Here is a tiny trained network, its code and every weight. The questions are about switching its units off for an input and a target symbol, where a switched-off unit gives its printed mean instead of its output.

import numpy as np


def w(rows, s, z=0):
    codes = np.array(rows[::2]) - 128.0
    scale = np.full(codes.shape[1], s)
    scale[-1] = z or s
    return codes * scale


def f(y):
    return y / 2 * (1 + np.tanh(0.7978845608 * (y + 0.044715 * y**3)))


def softmax(a):
    e = np.exp(a - a.max(-1, keepdims=True))
    return e / e.sum(-1, keepdims=True)


def log_softmax(a):
    a = a - a.max(-1, keepdims=True)
    return a - np.log(np.exp(a).sum(-1, keepdims=True))


def net(x, mask):
    ids = ['ΓΘΣΦαβεζηλμπτ'.index(c) for c in x.split()]
    T = len(ids)
    res = E[ids] + P[:T]
    u = 0
    for l in range(2):
        q, k, v = (res @ M[l].T for M in (Q, K, V))
        z = softmax(np.where(np.tri(T) > 0, q @ k.T / 4**0.5, -1e9)) @ v
        res = res + np.where(mask[u], z, O[l][:, -1]) @ O[l][:, :-1]
        u += 1
        y = f(res @ A[l][:, :-1].T + A[l][:, -1])
        res = res + np.where(mask[u : u + 8], y, B[l][:, -1]) @ B[l][:, :-1]
        u += 8
    return log_softmax(res[-1] @ U[:, :-1].T + U[:, -1])


Q, K, V, O, A, B = {}, {}, {}, {}, {}, {}
E = w([
[6,112,180],'Γ',
[70,189,1],'Θ',
[111,120,121],'Σ',
[107,120,124],'Φ',
[113,120,118],'α',
[147,43,85],'β',
[186,119,115],'ε',
[110,120,120],'ζ',
[108,121,119],'η',
[163,118,122],'λ',
[108,123,116],'μ',
[164,207,147],'π',
[140,202,210],'τ',
],0.019)
P = w([
[68,180,70],'0',
[221,126,113],'1',
[198,123,131],'2',
[165,124,142],'3',
[147,128,144],'4',
[120,111,159],'5',
[114,103,167],'6',
[119,99,168],'7',
[86,88,190],'8',
[87,79,205],'9',
[92,66,235],'10',
[66,58,235],'11',
[91,59,252],'12',
],0.0039)
Q[0] = w([
[103,9,171],'L0H0',
[80,39,141],'L0H0',
[167,83,154],'L0H0',
[138,116,161],'L0H0',
],0.011)
K[0] = w([
[16,183,1],'L0H0',
[58,154,48],'L0H0',
[61,77,116],'L0H0',
[100,87,71],'L0H0',
],0.0083)
V[0] = w([
[143,153,203],'L0H0',
[150,181,186],'L0H0',
[111,3,160],'L0H0',
[179,85,116],'L0H0',
],0.011)
O[0] = w([
[84,105,220,64],'L0H0',
[123,127,219,95],'L0H0',
[127,2,100,5],'L0H0',
[197,71,150,17],'L0H0',
],0.0068,0.0031)
A[0] = w([
[192,133,129,60],'L0N0',
[54,87,156,71],'L0N1',
[246,129,66,50],'L0N2',
[128,168,61,96],'L0N3',
[98,137,93,124],'L0N4',
[107,188,154,2],'L0N5',
[163,28,104,144],'L0N6',
[123,140,124,98],'L0N7',
],0.011,0.0066)
B[0] = w([
[72,72,167,89],'L0N0',
[88,116,182,208],'L0N1',
[67,189,161,182],'L0N2',
[163,134,158,251],'L0N3',
[146,136,150,232],'L0N4',
[77,67,124,189],'L0N5',
[2,137,77,241],'L0N6',
[133,109,113,111],'L0N7',
],0.0089,0.0022)
Q[1] = w([
[141,31,165],'L1H0',
[190,249,205],'L1H0',
[196,110,182],'L1H0',
[95,130,108],'L1H0',
],0.014)
K[1] = w([
[203,125,139],'L1H0',
[124,254,117],'L1H0',
[161,188,100],'L1H0',
[94,66,148],'L1H0',
],0.018)
V[1] = w([
[118,128,231],'L1H0',
[24,66,144],'L1H0',
[115,200,254],'L1H0',
[159,134,56],'L1H0',
],0.0074)
O[1] = w([
[179,149,131,156],'L1H0',
[95,2,162,254],'L1H0',
[209,170,194,200],'L1H0',
[92,118,106,75],'L1H0',
],0.008,0.0089)
A[1] = w([
[130,113,66,128],'L1N0',
[142,83,173,35],'L1N1',
[165,222,157,3],'L1N2',
[125,37,98,128],'L1N3',
[165,172,117,113],'L1N4',
[218,91,93,206],'L1N5',
[203,96,2,180],'L1N6',
[23,46,125,132],'L1N7',
],0.0082,0.0057)
B[1] = w([
[75,143,94,141],'L1N0',
[64,157,127,145],'L1N1',
[91,92,49,172],'L1N2',
[181,141,154,190],'L1N3',
[97,148,31,150],'L1N4',
[25,144,249,152],'L1N5',
[2,24,162,148],'L1N6',
[209,150,113,245],'L1N7',
],0.0083,0.013)
U = w([
[91,51,231,155],'Γ',
[46,178,90,76],'Θ',
[24,104,138,48],'Σ',
[43,108,137,65],'Φ',
[2,97,141,103],'α',
[162,80,62,190],'β',
[87,133,128,92],'ε',
[25,104,136,82],'ζ',
[20,106,140,81],'η',
[54,126,130,96],'λ',
[17,110,133,78],'μ',
[227,182,104,234],'π',
[221,170,164,253],'τ',
],0.0075,0.005)

Each question gives the input, a string of symbols that net reads in full, and the target symbol t.
The units are the heads (4 rows each of Q, K, V and O) and the neurons (one row each of A and B). Each row of codes is followed by its name. A weight is (code - 128) times the scale printed after its matrix; where a second scale follows, it is the last column's (O, A, B and U).
mask holds one flag per unit, layer by layer, with each layer's heads first. A switched-off unit (its flag False) gives its mean, the last column of its rows in O or B, instead of its output. The means were averaged over made-up inputs and are rounded, as every weight is.
A unit's drop is (log p(t) with every unit on - log p(t) with that unit switched off) / (log p(t) with every unit on - log p(t) with every unit switched off).
The circuit of an input: a set's keep is (log p(t) with only the set's units on - log p(t) with every unit switched off) / (log p(t) with every unit on - log p(t) with every unit switched off). Starting from the 12 units with the biggest drops (on a tie, the unit counted first), units are removed one at a time, each time the one whose removal leaves the highest keep (on an exact tie, the one counted first), for as long as the keep stays at least 0.8.
circuit, biggest first: the units of the circuit, biggest drop first
most important unit: the unit with the biggest drop
top k neurons: the k neurons with the biggest drops, biggest first
top k neurons in layer l: the k neurons of layer l with the biggest drops, biggest first
input Γ Θ Γ Φ α μ λ Γ Γ Σ, target Γ: circuit, biggest first : [L1H0 L0N1 L0H0]
input ε α λ Γ ε η Γ Γ Γ λ, target Γ: circuit, biggest first : [L0H0 L1H0 L0N6 L0N1]
input ε Γ μ, target Γ: circuit, biggest first : [L0H0 L1H0 L0N1 L1N5]
input λ β Γ β τ Φ Γ μ α π Σ β α, target β: circuit, biggest first : [L0H0 L1N7 L1H0 L0N6]
input τ Θ π Φ ζ Θ, target π: most important unit : L0H0
input Γ Σ Γ Θ ζ ζ τ τ μ τ η β, target Γ: top 3 neurons : [L0N1 L1N5 L1N7]
input Γ λ Φ β Φ α, target β: top 3 neurons : [L1N7 L0N6 L1N5]
input α λ η π τ τ ζ η, target τ: circuit, biggest first : [L1H0 L0N6]
input Σ β η Γ π λ μ Γ μ, target Γ: top 3 neurons : [L0N1 L0N2 L1N5]
input π β β ζ Φ Σ, target β: circuit, biggest first : [L1H0 L0H0 L1N7 L0N6]
input Θ Θ α ζ, target Θ: circuit, biggest first : [L1H0 L0H0]
input Γ Γ ε λ Φ Θ β η, target Γ: circuit, biggest first : [L1H0 L0H0 L0N1 L1N5]
input Σ π τ μ τ λ λ ζ μ, target τ: circuit, biggest first : [L0H0 L1H0 L0N6]
input Θ ε Φ Γ λ τ Σ π Σ, target Θ: top 3 neurons in layer 0 : [L0N6 L0N3 L0N2]
input β β β ζ, target β: circuit, biggest first : [L1N7 L0H0 L1H0]
input ε ε τ β ε Φ λ Γ ε ζ ε, target Γ: top 3 neurons : [L0N2 L0N1 L0N6]
input β Γ Φ τ Φ α τ α β Σ, target β: most important unit : L0H0
input Σ β α μ λ Γ η, target Γ: top 3 neurons in layer 0 : [L0N1 L0N2 L0N6]
input π β τ Θ α τ μ, target π: top 2 neurons : [L1N6 L0N6]
input β Φ Γ ζ, target Γ: top 3 neurons in layer 0 : [L0N2 L0N1 L0N6]
